Below is a small trained network, with its code and all its weights. Each question gives an input and a class and asks what happens when units are switched off, that is, made to give their printed mean instead of their output.

import numpy as np


def w(rows, s, z=0):
    codes = np.array(rows[::2]) - 128.0
    scale = np.full(codes.shape[1], s)
    scale[-1] = z or s
    return codes * scale


def f(y):
    return np.maximum(y, 0)


def log_softmax(a):
    a = a - a.max(-1, keepdims=True)
    return a - np.log(np.exp(a).sum(-1, keepdims=True))


def net(x, mask):
    res = np.array(x, float).reshape(1, 7) / 4 @ E
    y = f(res @ A[0][:, :-1].T + A[0][:, -1])
    res = res + np.where(mask, y, B[0][:, -1]) @ B[0][:, :-1]
    return log_softmax(res[-1] @ U[:, :-1].T + U[:, -1])


A, B = {}, {}
E = w([
[124,156,250,190,104,225,152,137,196,8,136],'x0',
[140,182,97,207,175,151,194,128,49,132,207],'x1',
[190,140,139,191,150,62,232,157,163,133,13],'x2',
[121,133,125,129,136,130,125,135,130,125,126],'x3',
[183,191,100,186,107,147,63,111,215,196,136],'x4',
[51,99,102,253,97,135,73,85,74,113,50],'x5',
[200,54,103,178,168,52,62,123,152,11,191],'x6',
],0.0075)
A[0] = w([
[35,43,184,40,157,101,210,158,8,85,104,68],'N1',
[105,133,199,146,170,156,135,96,159,109,135,31],'N2',
[149,102,139,117,75,184,159,97,92,187,115,65],'N3',
[53,108,105,239,85,109,85,62,60,122,72,93],'N4',
[66,218,160,98,93,115,191,153,98,196,65,81],'N5',
[77,138,138,128,95,186,145,176,124,173,119,53],'N6',
[117,91,7,74,148,22,107,123,87,208,112,32],'N7',
[98,114,131,84,106,167,44,119,80,126,217,24],'N8',
[115,179,148,158,99,156,125,106,203,107,116,101],'N9',
[107,122,149,148,96,125,103,107,96,130,133,75],'N10',
[93,107,123,199,131,171,87,124,96,135,83,56],'N11',
[171,135,131,191,158,34,220,187,173,128,23,50],'N12',
[108,158,254,154,109,213,155,137,180,10,121,46],'N13',
[36,129,114,101,126,207,48,113,141,119,225,44],'N14',
[162,136,210,167,83,207,137,156,126,71,155,26],'N15',
[135,159,100,147,162,152,65,161,185,144,100,82],'N16',
[85,112,124,73,91,108,39,169,172,87,72,67],'N17',
[124,143,82,103,139,50,115,107,91,181,121,8],'N18',
[142,159,138,187,66,120,106,104,202,222,157,58],'N19',
[150,195,60,235,195,192,205,111,39,140,217,62],'N20',
[209,32,85,191,170,34,82,133,154,18,178,36],'N21',
[148,63,164,93,90,134,85,151,157,140,73,44],'N22',
[52,150,137,109,121,217,164,131,140,200,102,54],'N23',
[121,150,117,140,145,68,90,148,149,80,153,57],'N24',
[201,170,173,11,153,91,173,206,170,146,235,37],'N25',
[86,190,105,95,73,200,194,113,139,176,75,32],'N26',
[128,79,163,69,62,87,60,97,209,141,47,83],'N27',
[169,215,106,147,111,177,40,126,176,188,128,79],'N28',
[100,160,110,142,65,110,130,94,105,111,103,55],'N29',
[159,123,156,161,142,72,183,143,149,149,56,28],'N30',
[210,162,80,162,119,122,106,118,162,213,143,134],'N31',
[131,136,170,121,156,128,124,91,127,148,125,85],'N32',
[145,135,74,95,134,83,120,128,72,152,125,46],'N33',
[163,174,162,70,123,84,171,126,146,121,166,33],'N34',
[77,122,103,76,129,161,47,100,108,128,204,80],'N35',
[132,186,116,176,162,117,153,178,91,126,210,58],'N36',
[24,106,94,219,91,102,82,98,102,104,75,41],'N37',
[88,131,163,153,97,178,140,129,134,153,126,68],'N38',
[77,101,114,102,96,167,111,119,128,137,173,53],'N39',
[138,123,96,140,97,47,127,104,155,56,175,24],'N40',
],0.0093,0.017)
B[0] = w([
[107,174,109,207,147,77,100,146,177,1,154,246],'N1',
[143,118,90,159,143,101,120,127,137,146,129,134],'N2',
[126,122,130,117,145,121,79,117,124,115,147,142],'N3',
[165,128,114,63,166,182,188,167,204,130,134,225],'N4',
[151,90,167,95,177,162,47,109,92,116,145,219],'N5',
[165,109,126,97,155,108,97,129,98,123,109,146],'N6',
[118,130,46,214,114,105,85,148,130,222,122,219],'N7',
[208,134,176,178,80,134,142,80,102,124,124,168],'N8',
[91,139,78,132,134,101,132,146,101,116,121,181],'N9',
[147,121,122,123,125,157,138,132,129,132,121,134],'N10',
[173,139,132,101,140,158,159,156,161,133,145,155],'N11',
[196,135,163,184,5,168,175,34,81,116,196,206],'N12',
[117,121,10,195,122,83,90,160,121,246,123,254],'N13',
[184,102,146,171,74,139,178,69,93,132,118,194],'N14',
[115,144,60,167,132,82,101,145,128,173,138,176],'N15',
[100,113,112,152,149,122,127,143,115,87,111,144],'N16',
[90,123,155,89,138,84,198,141,97,150,118,174],'N17',
[123,150,68,184,129,119,103,178,143,183,109,146],'N18',
[124,113,130,171,169,102,113,142,162,53,141,160],'N19',
[52,76,207,94,126,45,166,152,136,157,89,235],'N20',
[140,149,193,63,205,157,4,99,87,141,106,239],'N21',
[90,126,162,98,141,113,172,148,109,157,126,143],'N22',
[168,101,161,119,191,114,57,100,111,128,126,179],'N23',
[150,112,118,115,154,135,99,133,97,117,111,139],'N24',
[186,132,108,100,189,202,195,171,212,140,81,219],'N25',
[161,124,174,90,177,115,41,96,97,154,116,173],'N26',
[55,97,194,127,153,75,201,147,111,155,126,199],'N27',
[124,134,119,165,135,103,124,149,128,39,140,185],'N28',
[162,162,139,132,135,128,119,123,144,128,137,131],'N29',
[174,114,148,172,48,136,145,62,97,133,156,149],'N30',
[81,135,102,142,126,130,125,142,117,38,141,214],'N31',
[124,107,139,147,116,143,103,133,145,131,123,128],'N32',
[115,95,109,185,136,121,114,163,139,152,119,153],'N33',
[167,88,133,113,144,180,152,104,162,132,118,142],'N34',
[171,132,166,190,49,148,168,82,111,127,118,200],'N35',
[74,83,174,103,133,89,165,125,119,150,96,165],'N36',
[200,155,124,89,173,174,176,168,196,135,136,181],'N37',
[147,85,125,121,140,144,86,119,139,145,156,147],'N38',
[148,114,159,174,114,114,132,104,100,134,128,143],'N39',
[126,132,145,114,172,143,54,126,115,127,134,140],'N40',
],0.0099,0.0094)
U = w([
[130,132,74,164,125,105,118,159,113,200,122,100],'0',
[156,128,179,100,162,137,66,124,91,132,119,101],'1',
[175,129,162,158,63,145,176,100,99,126,132,108],'2',
[168,130,118,96,156,176,194,173,175,135,119,102],'3',
[112,129,123,112,115,129,144,143,103,121,119,254],'4',
[79,118,188,114,132,68,188,157,108,152,116,112],'5',
[118,137,118,163,137,98,125,158,133,38,129,104],'6',
[55,218,98,12,44,151,121,129,103,102,151,143],'7',
],0.011,0.028)

Each question gives the input, the list of numbers given to net, and the class t.
The units are the neurons (one row each of A and B). Each row of codes is followed by its name. A weight is (code - 128) times the scale printed after its matrix; where a second scale follows, it is the last column's (A, B and U).
mask holds one flag per neuron, in row order. A switched-off neuron (its flag False) gives its mean, the last column of its row in B, instead of its output. The means were averaged over made-up inputs and are rounded, as every weight is.
A unit's drop is (log p(t) with every unit on - log p(t) with that unit switched off) / (log p(t) with every unit on - log p(t) with every unit switched off).
The circuit of an input: a set's keep is (log p(t) with only the set's units on - log p(t) with every unit switched off) / (log p(t) with every unit on - log p(t) with every unit switched off). Starting from the 12 units with the biggest drops (on a tie, the unit counted first), units are removed one at a time, each time the one whose removal leaves the highest keep (on an exact tie, the one counted first), for as long as the keep stays at least 0.8.
circuit, biggest first: the units of the circuit, biggest drop first
unit that matters most: the unit with the biggest drop
top k neurons: the k neurons with the biggest drops, biggest first
drop of u: that unit's drop, to one decimal
input [-1,2,7,2,8,-5,-5], class 6: circuit, biggest first : (N31 N19)
input [5,-6,-4,-1,5,7,6], class 3: circuit, biggest first : (N4 N37)
input [8,7,-1,-3,8,-2,7], class 0: top 3 neurons : (N13 N15 N1)
input [-2,7,4,-5,-7,-6,-8], class 1: top 2 neurons : (N5 N26)
input [4,-6,1,-3,5,-1,1], class 5: unit that matters most : N27
input [-7,6,8,-7,-7,-1,-7], class 2: top 2 neurons : (N12 N13)
input [5,-8,1,0,-6,8,6], class 3: circuit, biggest first : (N37 N4)
input [3,1,-6,8,4,-8,1], class 3: top 2 neurons : (N25 N12)
input [1,-8,-1,4,8,5,-2], class 5: top 2 neurons : (N27 N17)
input [5,-3,-1,-1,-8,-7,0], class 6: top 3 neurons : (N1 N4 N37)
input [-2,5,-1,3,0,-5,-2], class 3: top 2 neurons : (N25 N27)
input [-6,-6,-2,-7,8,0,2], class 6: top 2 neurons : (N31 N28)
input [-1,8,2,-5,4,-3,6], class 5: top 2 neurons : (N20 N36)
input [-7,-4,-6,-2,-4,1,0], class 0: circuit, biggest first : (N7)
input [-6,1,-4,6,-7,-7,-3], class 3: top 3 neurons : (N25 N13 N31)
input [2,-8,8,1,4,-5,-8], class 1: top 3 neurons : (N5 N26 N23)
input [-4,0,-8,7,-5,-4,8], class 1: top 2 neurons : (N21 N12)
input [2,-5,-7,-4,3,-7,6], class 2: circuit, biggest first : (N35 N14)
input [5,-8,3,0,7,3,-7], class 5: top 2 neurons : (N27 N21)
input [8,8,6,-4,-5,-4,5], class 0: circuit, biggest first : (N13)
input [2,-4,7,3,2,-4,6], class 2: drop of N5 : 0.1
input [2,4,-3,-1,7,6,8], class 1: drop of N21 : 1.7
input [8,2,-3,1,2,2,2], class 0: drop of N1 : 0.0
